[[ -3 -27 -22  16 -37]
 [  5  15   3  -5   7]
 [-10 -51 -14  41 -44]
 [  3 -22   2  23 -17]]
=>
[[ 15   3]
 [-51 -14]]

[[ 48  55  43]
 [ 10  19  10]
 [-42 -37 -29]
 [ 35  41  33]]
=>
[[ 19  10]
 [-37 -29]]

[[-19   4  12]
 [-10  16  11]
 [ 17  -3 -13]
 [-13 -20  -1]
 [-57 -11  30]]
=>
[[ 16  11]
 [ -3 -13]]

[[-17 -22 -26 -11  -5]
 [-48 -56 -45 -42  19]
 [ 40  22  38  31 -37]]
=>
[[-56 -45]
 [ 22  38]]

[[-31  50  36]
 [ 38 -32  24]
 [ 44 -20 -26]
 [ 26 -21 -16]]
=>
[[-32  24]
 [-20 -26]]

[[-41 -20  47]
 [-18  37  41]
 [-50 -17  61]
 [-33   8  49]]
=>
[[ 37  41]
 [-17  61]]

[[ 0 23 41 52]
 [55  0 41 15]
 [56 18  0 22]]
=>
[[ 0 41]
 [18  0]]

[[ 54 -35  32  31]
 [  0   0   1   0]
 [ -2  -2  -1   0]
 [ -2  -3   0   1]
 [ -1  -1   0   2]]
=>
[[ 0  1]
 [-2 -1]]
---
[[ 24 -27  25  38  33 -33  24 -45]
 [-27  28 -16 -37 -40  22 -21  36]
 [ -3  -2 -20 -10  -9   8   1  -1]
 [-36  23 -42 -35 -40  29 -34  32]
 [ 39 -38  34  45  39 -39  35 -42]
 [ -1   1   5  -1 -10  -3   8  -7]
 [-45  37 -39 -49 -50  32 -35  39]]
=>
[[-45  37 -39 -49 -50  32 -35  39]
 [-27  28 -16 -37 -40  22 -21  36]
 [-36  23 -42 -35 -40  29 -34  32]
 [ -1   1   5  -1 -10  -3   8  -7]
 [ -3  -2 -20 -10  -9   8   1  -1]
 [ 24 -27  25  38  33 -33  24 -45]
 [ 39 -38  34  45  39 -39  35 -42]]

[[ 17 -39 -36 -60]
 [ 35  41  19  60]
 [-56  -4   4 -14]
 [-36 -22 -30  -8]]
=>
[[ 35  41  19  60]
 [-56  -4   4 -14]
 [-36 -22 -30  -8]
 [ 17 -39 -36 -60]]

[[  7  29  13 -11  22  29]
 [  9  27   3 -12  13  12]
 [  4  -3  -1   0  15  -1]
 [  5  31   1  -9  24  21]
 [  6  17  -1  -7  18  12]
 [  5  26   1  -8  21  22]
 [  8  58 -15 -23 -13  39]
 [ 15  54   1 -30 -22  38]
 [ 13  36   1 -24  13  38]
 [ 22  53  11 -41 -30  43]]
=>
[[  8  58 -15 -23 -13  39]
 [ 15  54   1 -30 -22  38]
 [ 22  53  11 -41 -30  43]
 [ 13  36   1 -24  13  38]
 [  5  31   1  -9  24  21]
 [  7  29  13 -11  22  29]
 [  9  27   3 -12  13  12]
 [  5  26   1  -8  21  22]
 [  6  17  -1  -7  18  12]
 [  4  -3  -1   0  15  -1]]

[[ 13  20   9 -42 -31  34  14 -13 -23 -23  26 -19]
 [  6 -26  -9 -30  20  16  -2  18  23  17  -1  19]
 [-25  15  54  49 -19 -10  -2 -34 -26 -27 -14 -26]
 [-12  56  -2  29 -11 -28  -2 -12 -16 -17   1 -14]
 [  4 -18 -35 -28  33 -10  -9  34  33  34  -6  33]
 [  8  -8  14   2 -23  26  11 -16 -15 -16  11 -17]
 [ -7 -29   4 -49  17   1  -6  20  17  30  -9  27]
 [-13 -30   9 -29  23  -2 -10  18  23  28 -17  27]]
=>
[[-12  56  -2  29 -11 -28  -2 -12 -16 -17   1 -14]
 [ 13  20   9 -42 -31  34  14 -13 -23 -23  26 -19]
 [-25  15  54  49 -19 -10  -2 -34 -26 -27 -14 -26]
 [  8  -8  14   2 -23  26  11 -16 -15 -16  11 -17]
 [  4 -18 -35 -28  33 -10  -9  34  33  34  -6  33]
 [  6 -26  -9 -30  20  16  -2  18  23  17  -1  19]
 [ -7 -29   4 -49  17   1  -6  20  17  30  -9  27]
 [-13 -30   9 -29  23  -2 -10  18  23  28 -17  27]]

[[-44  29]
 [-32  39]
 [-41  -4]
 [-45  15]
 [-40  -7]]
=>
[[-32  39]
 [-44  29]
 [-45  15]
 [-41  -4]
 [-40  -7]]

[[-46 -21   4  -2  10]
 [ 42   0  -9 -20 -14]
 [ 12   7  16 -16   0]
 [-17  37 -34 -28  40]]
=>
[[-17  37 -34 -28  40]
 [ 12   7  16 -16   0]
 [ 42   0  -9 -20 -14]
 [-46 -21   4  -2  10]]

[[ 12 -10   6  10  23 -14 -13   8]
 [-15  31   9  -4 -25  33  34   2]
 [ 14  27 -12  -1 -14  49  47 -20]
 [ 15  -1  -7  -9  -5  18  18 -12]]
=>
[[-15  31   9  -4 -25  33  34   2]
 [ 14  27 -12  -1 -14  49  47 -20]
 [ 15  -1  -7  -9  -5  18  18 -12]
 [ 12 -10   6  10  23 -14 -13   8]]
